Below are the code and all the weights of a small trained network. Each question names an input and a class and asks about switching units off, where a switched-off unit gives its printed mean instead of its output.

import numpy as np


def w(rows, s, z=0):
    codes = np.array(rows[::2]) - 128.0
    scale = np.full(codes.shape[1], s)
    scale[-1] = z or s
    return codes * scale


def f(y):
    return y / 2 * (1 + np.tanh(0.7978845608 * (y + 0.044715 * y**3)))


def log_softmax(a):
    a = a - a.max(-1, keepdims=True)
    return a - np.log(np.exp(a).sum(-1, keepdims=True))


def net(x, mask):
    res = np.array(x, float).reshape(1, 5) / 4 @ E
    y = f(res @ A[0][:, :-1].T + A[0][:, -1])
    res = res + np.where(mask, y, B[0][:, -1]) @ B[0][:, :-1]
    return log_softmax(res[-1] @ U[:, :-1].T + U[:, -1])


A, B = {}, {}
E = w([
[87,90,131,154,150,99,130,151,98,145],'x0',
[21,103,65,46,121,172,244,2,144,136],'x1',
[190,5,111,129,136,126,125,116,197,59],'x2',
[47,123,227,195,46,194,171,92,143,64],'x3',
[146,105,71,83,124,143,155,71,49,52],'x4',
],0.0097)
A[0] = w([
[89,68,224,205,49,172,126,125,154,6,123],'N1',
[237,69,125,139,173,77,57,157,154,84,103],'N2',
[123,105,147,164,95,131,195,182,157,60,97],'N3',
[160,196,176,170,107,104,53,202,59,52,124],'N4',
[117,255,134,116,152,114,114,139,47,164,145],'N5',
[88,83,83,56,222,141,201,74,222,171,116],'N6',
[1,157,144,112,76,157,162,54,169,132,81],'N7',
[112,43,124,139,88,147,141,99,184,115,253],'N8',
],0.0097,0.0062)
B[0] = w([
[157,123,89,130,99,102,67,109,104,196,251],'N1',
[64,165,187,138,151,157,206,144,119,2,227],'N2',
[110,92,40,47,180,123,157,97,98,150,167],'N3',
[157,110,70,85,134,122,111,85,135,184,235],'N4',
[164,70,88,130,112,104,73,96,143,166,220],'N5',
[174,111,100,143,96,101,39,108,91,187,229],'N6',
[90,124,150,135,110,180,234,160,127,91,226],'N7',
[166,182,169,139,172,97,83,162,168,134,210],'N8',
],0.0099,0.015)
U = w([
[192,128,110,74,165,19,1,136,82,121,225],'0',
[122,99,92,100,12,123,55,92,67,212,154],'1',
[7,169,232,139,95,217,218,181,79,31,5],'2',
],0.0067,0.0021)

Each question gives the input, the list of numbers given to net, and the class t.
The units are the neurons (one row each of A and B). Each row of codes is followed by its name. A weight is (code - 128) times the scale printed after its matrix; where a second scale follows, it is the last column's (A, B and U).
mask holds one flag per neuron, in row order. A switched-off neuron (its flag False) gives its mean, the last column of its row in B, instead of its output. The means were averaged over made-up inputs and are rounded, as every weight is.
A unit's drop is (log p(t) with every unit on - log p(t) with that unit switched off) / (log p(t) with every unit on - log p(t) with every unit switched off).
The circuit of an input: a set's keep is (log p(t) with only the set's units on - log p(t) with every unit switched off) / (log p(t) with every unit on - log p(t) with every unit switched off). Starting from all 8 units, units are removed one at a time, each time the one whose removal leaves the highest keep (on an exact tie, the one counted first), for as long as the keep stays at least 0.8.
circuit, biggest first: the units of the circuit, biggest drop first
k most important neurons: the k neurons with the biggest drops, biggest first
drop when u is switched off: that unit's drop, to one decimal
input [1,8,6,-1,-4], class 0: 2 most important neurons => (N8 N6)
input [5,1,-7,5,4], class 2: 4 most important neurons => (N7 N6 N4 N3)
input [0,7,-1,6,-1], class 2: 3 most important neurons => (N7 N5 N4)
input [-7,5,-3,5,5], class 2: most important neuron => (N7)
input [-6,-4,1,-2,1], class 2: circuit, biggest first => (N2 N1)
input [7,4,-8,1,-5], class 2: 3 most important neurons => (N7 N1 N4)
input [-1,1,-7,4,-2], class 2: 4 most important neurons => (N7 N6 N1 N4)
input [2,0,7,8,-6], class 0: 2 most important neurons => (N8 N1)
input [6,-7,3,-7,-6], class 2: drop when N2 is switched off => 0.9
input [-1,-5,1,-8,-8], class 2: drop when N2 is switched off => 0.9
input [2,0,7,4,-4], class 0: drop when N8 is switched off => 0.6
